Below is a small trained network, with its code and all its weights. Each question gives an input and a class and asks what happens when units are switched off, that is, made to give their printed mean instead of their output.

import numpy as np


def w(rows, s, z=0):
    codes = np.array(rows[::2]) - 128.0
    scale = np.full(codes.shape[1], s)
    scale[-1] = z or s
    return codes * scale


def norm(h):
    return h / np.sqrt((h * h).mean(-1, keepdims=True) + 1e-5)


def f(y):
    return y / 2 * (1 + np.tanh(0.7978845608 * (y + 0.044715 * y**3)))


def log_softmax(a):
    a = a - a.max(-1, keepdims=True)
    return a - np.log(np.exp(a).sum(-1, keepdims=True))


def net(x, mask):
    res = np.array(x, float).reshape(1, 7) / 4 @ E
    u = 0
    for l in range(3):
        y = f(norm(res) @ A[l][:, :-1].T + A[l][:, -1])
        res = res + np.where(mask[u : u + 13], y, B[l][:, -1]) @ B[l][:, :-1]
        u += 13
    return log_softmax(norm(res)[-1] @ U[:, :-1].T + U[:, -1])


A, B = {}, {}
E = w([
[64,254,164,188,136,136],'x0',
[153,134,191,110,55,204],'x1',
[131,126,131,129,129,129],'x2',
[68,81,52,189,84,185],'x3',
[76,96,163,132,50,33],'x4',
[130,127,124,129,127,126],'x5',
[36,112,147,48,150,159],'x6',
],0.0026)
A[0] = w([
[199,153,191,38,159,80,32],'0.n1',
[239,128,98,205,100,79,4],'0.n2',
[187,3,94,63,126,124,25],'0.n3',
[44,102,130,26,157,149,60],'0.n4',
[173,106,209,100,32,229,56],'0.n5',
[89,82,141,120,55,56,2],'0.n6',
[88,82,139,117,59,55,32],'0.n7',
[176,134,80,108,203,221,42],'0.n8',
[105,81,40,145,235,43,24],'0.n9',
[173,130,84,113,207,223,36],'0.n10',
[174,162,202,64,169,77,57],'0.n11',
[42,95,138,33,163,151,42],'0.n12',
[68,72,20,183,62,203,54],'0.n13',
],0.0056,0.002)
B[0] = w([
[107,58,125,162,192,116,216],'0.n1',
[178,100,97,166,56,157,192],'0.n2',
[31,146,116,150,112,181,235],'0.n3',
[186,121,93,173,82,133,219],'0.n4',
[142,151,38,58,155,71,232],'0.n5',
[130,120,197,101,90,85,164],'0.n6',
[133,132,199,106,94,85,174],'0.n7',
[117,123,204,112,73,68,203],'0.n8',
[152,161,69,46,140,97,227],'0.n9',
[119,127,204,112,73,66,202],'0.n10',
[120,83,132,168,196,147,213],'0.n11',
[191,123,95,171,85,135,212],'0.n12',
[143,69,155,169,252,116,253],'0.n13',
],0.015,0.0021)
A[1] = w([
[133,153,142,154,135,124,138],'1.n1',
[137,136,125,139,139,152,116],'1.n2',
[211,138,102,185,43,200,1],'1.n3',
[131,185,76,59,137,122,7],'1.n4',
[138,149,148,139,149,138,113],'1.n5',
[134,161,148,152,145,123,146],'1.n6',
[153,189,75,54,140,136,59],'1.n7',
[59,239,140,176,150,183,148],'1.n8',
[2,177,123,134,97,225,171],'1.n9',
[132,132,132,133,131,128,113],'1.n10',
[140,136,143,109,132,140,108],'1.n11',
[146,129,137,128,131,123,103],'1.n12',
[122,143,240,81,86,107,42],'1.n13',
],0.0088,0.0013)
B[1] = w([
[127,71,106,83,135,125,134],'1.n1',
[117,120,157,109,152,118,122],'1.n2',
[238,165,86,233,41,204,218],'1.n3',
[156,133,43,67,137,71,178],'1.n4',
[110,74,105,129,134,107,125],'1.n5',
[130,31,93,85,125,120,140],'1.n6',
[118,162,34,69,135,49,189],'1.n7',
[23,53,66,71,57,196,172],'1.n8',
[4,42,75,64,71,255,166],'1.n9',
[118,132,125,130,133,126,125],'1.n10',
[103,163,97,185,139,106,112],'1.n11',
[90,164,112,156,128,126,131],'1.n12',
[117,118,254,115,38,47,254],'1.n13',
],0.0088,0.003)
A[2] = w([
[111,178,105,145,192,180,71],'2.n1',
[160,148,162,70,144,190,94],'2.n2',
[116,167,109,137,195,179,59],'2.n3',
[115,203,163,107,145,182,93],'2.n4',
[84,187,133,147,133,130,59],'2.n5',
[92,206,146,116,155,157,67],'2.n6',
[152,236,117,71,3,137,64],'2.n7',
[118,224,162,91,105,162,26],'2.n8',
[183,181,188,29,144,216,98],'2.n9',
[98,195,153,154,151,151,86],'2.n10',
[82,195,147,151,154,145,83],'2.n11',
[173,209,126,138,160,100,5],'2.n12',
[78,198,159,128,172,140,82],'2.n13',
],0.0056,0.0027)
B[2] = w([
[158,77,164,126,124,84,94],'2.n1',
[81,140,98,194,121,80,51],'2.n2',
[132,89,155,155,130,70,93],'2.n3',
[140,85,113,127,138,100,33],'2.n4',
[163,73,119,101,137,114,40],'2.n5',
[146,97,111,135,138,116,32],'2.n6',
[123,106,165,174,244,158,254],'2.n7',
[162,51,132,132,174,83,48],'2.n8',
[79,117,81,188,119,53,41],'2.n9',
[149,73,129,95,139,125,42],'2.n10',
[176,71,126,99,135,121,42],'2.n11',
[57,73,83,129,110,96,72],'2.n12',
[177,42,100,135,119,105,53],'2.n13',
],0.011,0.0014)
U = w([
[120,144,239,110,74,63,122],'0',
[129,69,150,173,254,144,115],'1',
[142,183,31,57,148,70,102],'2',
[127,133,122,131,119,146,254],'3',
[201,153,95,200,72,180,86],'4',
[41,87,97,94,88,195,69],'5',
],0.0084,0.0047)

Each question gives the input, the list of numbers given to net, and the class t.
The units are the neurons (one row each of A and B). Each row of codes is followed by its name. A weight is (code - 128) times the scale printed after its matrix; where a second scale follows, it is the last column's (A, B and U).
mask holds one flag per neuron, layer by layer. A switched-off neuron (its flag False) gives its mean, the last column of its row in B, instead of its output. The means were averaged over made-up inputs and are rounded, as every weight is.
A unit's drop is (log p(t) with every unit on - log p(t) with that unit switched off) / (log p(t) with every unit on - log p(t) with every unit switched off).
The circuit of an input: a set's keep is (log p(t) with only the set's units on - log p(t) with every unit switched off) / (log p(t) with every unit on - log p(t) with every unit switched off). Starting from the 12 units with the biggest drops (on a tie, the unit counted first), units are removed one at a time, each time the one whose removal leaves the highest keep (on an exact tie, the one counted first), for as long as the keep stays at least 0.8.
circuit, biggest first: the units of the circuit, biggest drop first
top k neurons: the k neurons with the biggest drops, biggest first
top k neurons in layer l: the k neurons of layer l with the biggest drops, biggest first
input [-6,8,8,1,-3,0,7], class 2: circuit, biggest first => 0.n5
input [7,-5,3,-4,0,-1,-2], class 5: circuit, biggest first => 0.n5, 0.n13, 1.n8
input [8,8,6,3,6,-8,4], class 2: top 2 neurons in layer 0 => 0.n5, 0.n3
input [-6,-6,-3,8,-7,4,6], class 1: top 3 neurons => 0.n13, 1.n13, 0.n5
input [-6,8,5,-2,-8,3,-2], class 0: top 2 neurons => 0.n8, 0.n10
input [-1,7,-5,-8,-6,-1,4], class 1: top 4 neurons => 0.n1, 0.n11, 0.n9, 1.n13
input [-4,-4,-3,8,-1,-7,7], class 1: top 3 neurons => 0.n13, 0.n2, 1.n3
input [0,-7,7,-6,5,6,-6], class 2: top 3 neurons => 0.n9, 0.n13, 0.n4
input [-3,8,8,-8,-6,-6,-7], class 1: top 4 neurons => 0.n1, 0.n11, 0.n9, 1.n13
input [-8,0,6,8,3,-2,8], class 1: top 2 neurons in layer 0 => 0.n13, 0.n2
input [3,0,-6,-5,5,2,-6], class 4: top 2 neurons => 0.n2, 0.n13
input [-6,-6,-4,8,8,3,-2], class 0: top 2 neurons => 0.n7, 0.n6
input [-2,-7,-7,5,-6,-6,-5], class 2: top 4 neurons => 0.n9, 0.n7, 0.n6, 1.n13
input [-8,1,4,-3,-4,-5,-3], class 5: circuit, biggest first => 0.n3
input [6,2,7,-5,4,-2,7], class 4: top 2 neurons => 0.n4, 0.n12
input [-8,-6,-3,-4,-3,5,-6], class 5: top 2 neurons => 0.n3, 0.n5
input [0,2,2,-7,1,4,6], class 1: top 3 neurons in layer 0 => 0.n1, 0.n11, 0.n2
input [1,-7,2,6,6,7,6], class 2: top 3 neurons in layer 0 => 0.n9, 0.n8, 0.n10
input [6,8,0,3,-2,-2,-2], class 2: top 2 neurons in layer 0 => 0.n5, 0.n3
input [-4,-7,2,5,4,5,1], class 2: circuit, biggest first => 0.n9
input [1,7,-7,-2,-7,7,-5], class 0: top 2 neurons in layer 0 => 0.n8, 0.n10
